Below is a small trained network, with its code and all its weights. Each question gives an input and a target symbol and asks what happens when units are switched off, that is, made to give their printed mean instead of their output.

import numpy as np


def w(rows, s, z=0):
    codes = np.array(rows[::2]) - 128.0
    scale = np.full(codes.shape[1], s)
    scale[-1] = z or s
    return codes * scale


def f(y):
    return np.maximum(y, 0)


def softmax(a):
    e = np.exp(a - a.max(-1, keepdims=True))
    return e / e.sum(-1, keepdims=True)


def log_softmax(a):
    a = a - a.max(-1, keepdims=True)
    return a - np.log(np.exp(a).sum(-1, keepdims=True))


def net(x, mask):
    ids = ['αβεζηθμξπστψω'.index(c) for c in x.split()]
    T = len(ids)
    res = E[ids] + P[:T]
    r = res
    for j in range(2):
        rows = slice(3 * j, 3 * j + 3)
        q, k, v = (r @ M[0][rows].T for M in (Q, K, V))
        z = softmax(np.where(np.tri(T) > 0, q @ k.T / 3**0.5, -1e9)) @ v
        o = O[0][rows]
        res = res + np.where(mask[j], z, o[:, -1]) @ o[:, :-1]
    y = f(res @ A[0][:, :-1].T + A[0][:, -1])
    res = res + np.where(mask[2:6], y, B[0][:, -1]) @ B[0][:, :-1]
    return log_softmax(res[-1] @ U[:, :-1].T + U[:, -1])


Q, K, V, O, A, B = {}, {}, {}, {}, {}, {}
E = w([
[133,48,186,200,218,126],'α',
[193,104,205,135,253,49],'β',
[146,139,89,199,207,144],'ε',
[97,48,36,56,142,110],'ζ',
[173,132,160,67,80,124],'η',
[65,44,199,120,115,122],'θ',
[161,128,92,66,169,150],'μ',
[188,175,126,171,153,77],'ξ',
[79,94,83,139,123,140],'π',
[205,90,251,194,119,111],'σ',
[121,73,111,173,102,213],'τ',
[41,197,125,135,82,162],'ψ',
[203,24,182,134,103,175],'ω',
],0.019)
P = w([
[150,153,58,158,133,102],'0',
[114,149,147,80,150,155],'1',
[111,137,195,36,161,180],'2',
[96,157,192,108,102,185],'3',
[107,137,94,151,105,95],'4',
[159,142,4,222,107,28],'5',
[113,114,47,110,152,69],'6',
[144,128,100,114,157,104],'7',
[129,160,180,64,172,212],'8',
],0.013)
Q[0] = w([
[152,173,195,172,103,155],'h0',
[98,129,214,34,184,241],'h0',
[165,100,138,159,143,184],'h0',
[127,210,205,139,153,253],'h1',
[99,102,112,99,123,102],'h1',
[138,142,61,185,42,44],'h1',
],0.0072)
K[0] = w([
[176,106,41,75,142,112],'h0',
[142,116,61,252,83,57],'h0',
[211,183,66,53,112,111],'h0',
[172,91,44,164,125,14],'h1',
[121,187,199,189,134,145],'h1',
[126,129,186,47,254,201],'h1',
],0.0063)
V[0] = w([
[14,124,194,119,82,156],'h0',
[133,155,127,100,85,183],'h0',
[135,222,153,100,153,54],'h0',
[229,75,122,27,81,108],'h1',
[158,161,2,133,137,176],'h1',
[134,132,159,124,246,189],'h1',
],0.0081)
O[0] = w([
[65,153,162,109,95,165,2],'h0',
[153,124,80,110,107,135,110],'h0',
[159,240,122,125,150,55,178],'h0',
[177,104,148,75,116,120,167],'h1',
[96,131,9,148,131,100,242],'h1',
[157,140,103,122,224,149,230],'h1',
],0.012,0.0041)
A[0] = w([
[152,185,163,125,109,55,250],'n0',
[102,36,175,198,133,27,192],'n1',
[177,162,79,127,59,222,189],'n2',
[58,39,107,79,106,1,157],'n3',
],0.0067,0.0026)
B[0] = w([
[68,148,35,163,1,81,254],'n0',
[201,219,139,66,138,253,227],'n1',
[81,45,70,34,131,141,232],'n2',
[11,87,239,107,139,76,215],'n3',
],0.009,0.004)
U = w([
[146,112,139,176,223,214,81],'α',
[167,190,190,98,196,43,77],'β',
[121,69,75,232,206,133,2],'ε',
[106,8,141,138,147,41,43],'ζ',
[188,100,145,38,34,62,134],'η',
[121,115,209,106,120,155,104],'θ',
[170,119,62,30,182,139,188],'μ',
[152,103,132,204,111,9,126],'ξ',
[99,30,117,205,141,110,139],'π',
[223,160,158,120,67,179,94],'σ',
[139,1,70,198,129,189,23],'τ',
[98,175,99,136,98,180,225],'ψ',
[211,3,129,117,100,163,83],'ω',
],0.0073,0.0066)

Each question gives the input, a string of symbols that net reads in full, and the target symbol t.
The units are the heads (3 rows each of Q, K, V and O) and the neurons (one row each of A and B). Each row of codes is followed by its name. A weight is (code - 128) times the scale printed after its matrix; where a second scale follows, it is the last column's (O, A, B and U).
mask holds one flag per unit, heads first, then neurons. A switched-off unit (its flag False) gives its mean, the last column of its rows in O or B, instead of its output. The means were averaged over made-up inputs and are rounded, as every weight is.
A unit's drop is (log p(t) with every unit on - log p(t) with that unit switched off) / (log p(t) with every unit on - log p(t) with every unit switched off).
The circuit of an input: a set's keep is (log p(t) with only the set's units on - log p(t) with every unit switched off) / (log p(t) with every unit on - log p(t) with every unit switched off). Starting from all 6 units, units are removed one at a time, each time the one whose removal leaves the highest keep (on an exact tie, the one counted first), for as long as the keep stays at least 0.8.
units of the circuit, in order: the units of the circuit, biggest drop first
top k neurons: the k neurons with the biggest drops, biggest first
which heads matter: for each layer, one digit per head in row order, 1 if its drop is at least 0.15 and else 0, layers parted by /
input ψ μ ψ θ, target ψ: top neuron => (n1)
input α ψ β, target α: units of the circuit, in order => (h0, h1, n1)
input ω α μ τ, target ω: which heads matter => 11
input μ μ α, target μ: which heads matter => 11
input θ ω μ α, target θ: which heads matter => 11
input η η μ μ, target η: which heads matter => 01
input β ψ α, target β: which heads matter => 10
input μ π ψ η μ η, target ψ: which heads matter => 11
input ψ μ τ σ, target ψ: top 2 neurons => (n1, n0)
input α β η α η π ψ μ ζ, target ζ: which heads matter => 01
input π μ π, target π: units of the circuit, in order => (h1, n3, h0)
input ω α β μ, target ω: units of the circuit, in order => (h0, h1)
input σ ξ β ξ, target ξ: top 3 neurons => (n0, n1, n2)
input μ α α μ α, target α: units of the circuit, in order => (n1, h1)
input β β ε μ μ ω ζ, target ζ: units of the circuit, in order => (n3)
input μ τ β β η θ, target β: units of the circuit, in order => (h0, h1)
input β ψ μ β ω β, target μ: which heads matter => 01
input μ ψ π α ξ ξ μ η η, target ξ: units of the circuit, in order => (h0, h1, n0)
input β π β η α π, target β: units of the circuit, in order => (h1, h0)
input α ψ ψ ψ ω μ θ, target θ: units of the circuit, in order => (n3, n1, h1)
input ψ μ θ α, target ψ: units of the circuit, in order => (h1, n1)
input ω μ η, target ω: units of the circuit, in order => (h0)
input α ψ μ, target α: units of the circuit, in order => (h1, h0)
